Below are the code and all the weights of a small trained network. Each question names an input and a class and asks about switching units off, where a switched-off unit gives its printed mean instead of its output.

import numpy as np


def w(rows, s, z=0):
    codes = np.array(rows[::2]) - 128.0
    scale = np.full(codes.shape[1], s)
    scale[-1] = z or s
    return codes * scale


def f(y):
    return np.maximum(y, 0)


def log_softmax(a):
    a = a - a.max(-1, keepdims=True)
    return a - np.log(np.exp(a).sum(-1, keepdims=True))


def net(x, mask):
    res = np.array(x, float).reshape(1, 6) / 4 @ E
    y = f(res @ A[0][:, :-1].T + A[0][:, -1])
    res = res + np.where(mask, y, B[0][:, -1]) @ B[0][:, :-1]
    return log_softmax(res[-1] @ U[:, :-1].T + U[:, -1])


A, B = {}, {}
E = w([
[114,136,92,92,113,186,119,100,68],'x0',
[122,130,143,125,130,144,41,136,53],'x1',
[153,72,102,164,143,130,120,48,232],'x2',
[92,118,119,165,249,13,155,145,148],'x3',
[128,83,196,128,115,146,219,129,96],'x4',
[163,42,126,142,129,95,88,132,84],'x5',
],0.011)
A[0] = w([
[83,112,192,111,81,107,162,135,159,166],'n0',
[150,146,155,153,155,52,74,246,168,155],'n1',
[164,97,192,196,102,162,204,129,144,197],'n2',
[135,155,106,99,97,158,116,56,135,177],'n3',
[109,229,156,58,179,125,196,225,132,149],'n4',
[135,157,152,80,112,92,87,131,38,139],'n5',
[99,57,179,98,93,77,73,177,56,188],'n6',
[168,26,120,132,88,171,73,86,240,177],'n7',
[181,119,220,142,68,196,71,161,62,255],'n8',
[126,50,216,87,156,153,126,177,2,176],'n9',
[78,169,106,91,170,85,89,121,156,102],'n10',
[115,27,74,218,220,68,49,78,145,137],'n11',
[92,226,61,86,104,244,33,75,137,198],'n12',
[82,200,175,165,165,103,209,234,92,142],'n13',
[93,161,205,184,129,49,181,142,174,193],'n14',
],0.0086,0.004)
B[0] = w([
[165,99,211,171,173,144,96,93,70,166],'n0',
[125,141,99,143,151,147,48,94,198,198],'n1',
[103,50,205,104,148,160,118,99,61,195],'n2',
[151,128,107,90,74,190,99,119,68,182],'n3',
[143,231,150,118,201,188,97,130,89,204],'n4',
[59,103,78,112,150,116,91,186,94,192],'n5',
[90,120,38,119,91,114,110,128,154,203],'n6',
[186,65,187,183,99,78,123,99,64,228],'n7',
[122,90,76,87,128,113,186,141,51,244],'n8',
[40,110,1,100,116,97,132,140,115,222],'n9',
[135,120,131,127,182,77,118,139,94,171],'n10',
[127,96,75,182,154,77,187,75,75,238],'n11',
[88,158,119,57,87,69,157,52,55,252],'n12',
[145,199,174,140,115,196,69,132,89,207],'n13',
[169,141,157,113,121,134,79,65,106,214],'n14',
],0.0091,0.014)
U = w([
[168,141,172,89,59,87,163,91,194,6],'0',
[109,130,142,118,93,106,188,173,211,14],'1',
[163,72,131,140,150,56,254,69,51,184],'2',
[63,115,5,81,163,104,162,195,84,211],'3',
[213,42,229,141,123,188,93,133,113,77],'4',
[172,180,120,6,41,154,44,61,81,214],'5',
[201,243,183,123,205,206,78,157,113,128],'6',
[172,95,74,176,153,27,18,77,178,167],'7',
],0.0068,0.0022)

Each question gives the input, the list of numbers given to net, and the class t.
The units are the neurons (one row each of A and B). Each row of codes is followed by its name. A weight is (code - 128) times the scale printed after its matrix; where a second scale follows, it is the last column's (A, B and U).
mask holds one flag per neuron, in row order. A switched-off neuron (its flag False) gives its mean, the last column of its row in B, instead of its output. The means were averaged over made-up inputs and are rounded, as every weight is.
A unit's drop is (log p(t) with every unit on - log p(t) with that unit switched off) / (log p(t) with every unit on - log p(t) with every unit switched off).
The circuit of an input: a set's keep is (log p(t) with only the set's units on - log p(t) with every unit switched off) / (log p(t) with every unit on - log p(t) with every unit switched off). Starting from the 12 units with the biggest drops (on a tie, the unit counted first), units are removed one at a time, each time the one whose removal leaves the highest keep (on an exact tie, the one counted first), for as long as the keep stays at least 0.8.
units of the circuit, in order: the units of the circuit, biggest drop first
most important unit: the unit with the biggest drop
k most important neurons: the k neurons with the biggest drops, biggest first
drop of u: that unit's drop, to one decimal
input [4,-2,8,6,-4,7], class 2: most important unit	n11
input [-7,4,1,0,8,0], class 4: units of the circuit, in order	n12, n11
input [-1,-3,5,-3,-8,6], class 2: units of the circuit, in order	n11, n7
input [6,-1,-3,-8,4,-1], class 3: units of the circuit, in order	n8, n9
input [-3,3,-2,-1,3,-1], class 3: units of the circuit, in order	n9, n7
input [-6,-2,1,2,2,5], class 7: units of the circuit, in order	n1, n8
input [-4,2,5,-7,4,-2], class 2: 3 most important neurons	n8, n13, n1
input [-5,-5,5,-7,-4,-3], class 2: 3 most important neurons	n7, n13, n1
input [-8,-5,-8,-5,5,5], class 3: 2 most important neurons	n9, n8
input [5,-1,4,-6,3,6], class 2: drop of n7	0.4
input [3,1,8,2,-3,3], class 2: drop of n11	0.3
input [-8,-3,1,7,2,8], class 7: drop of n1	1.0
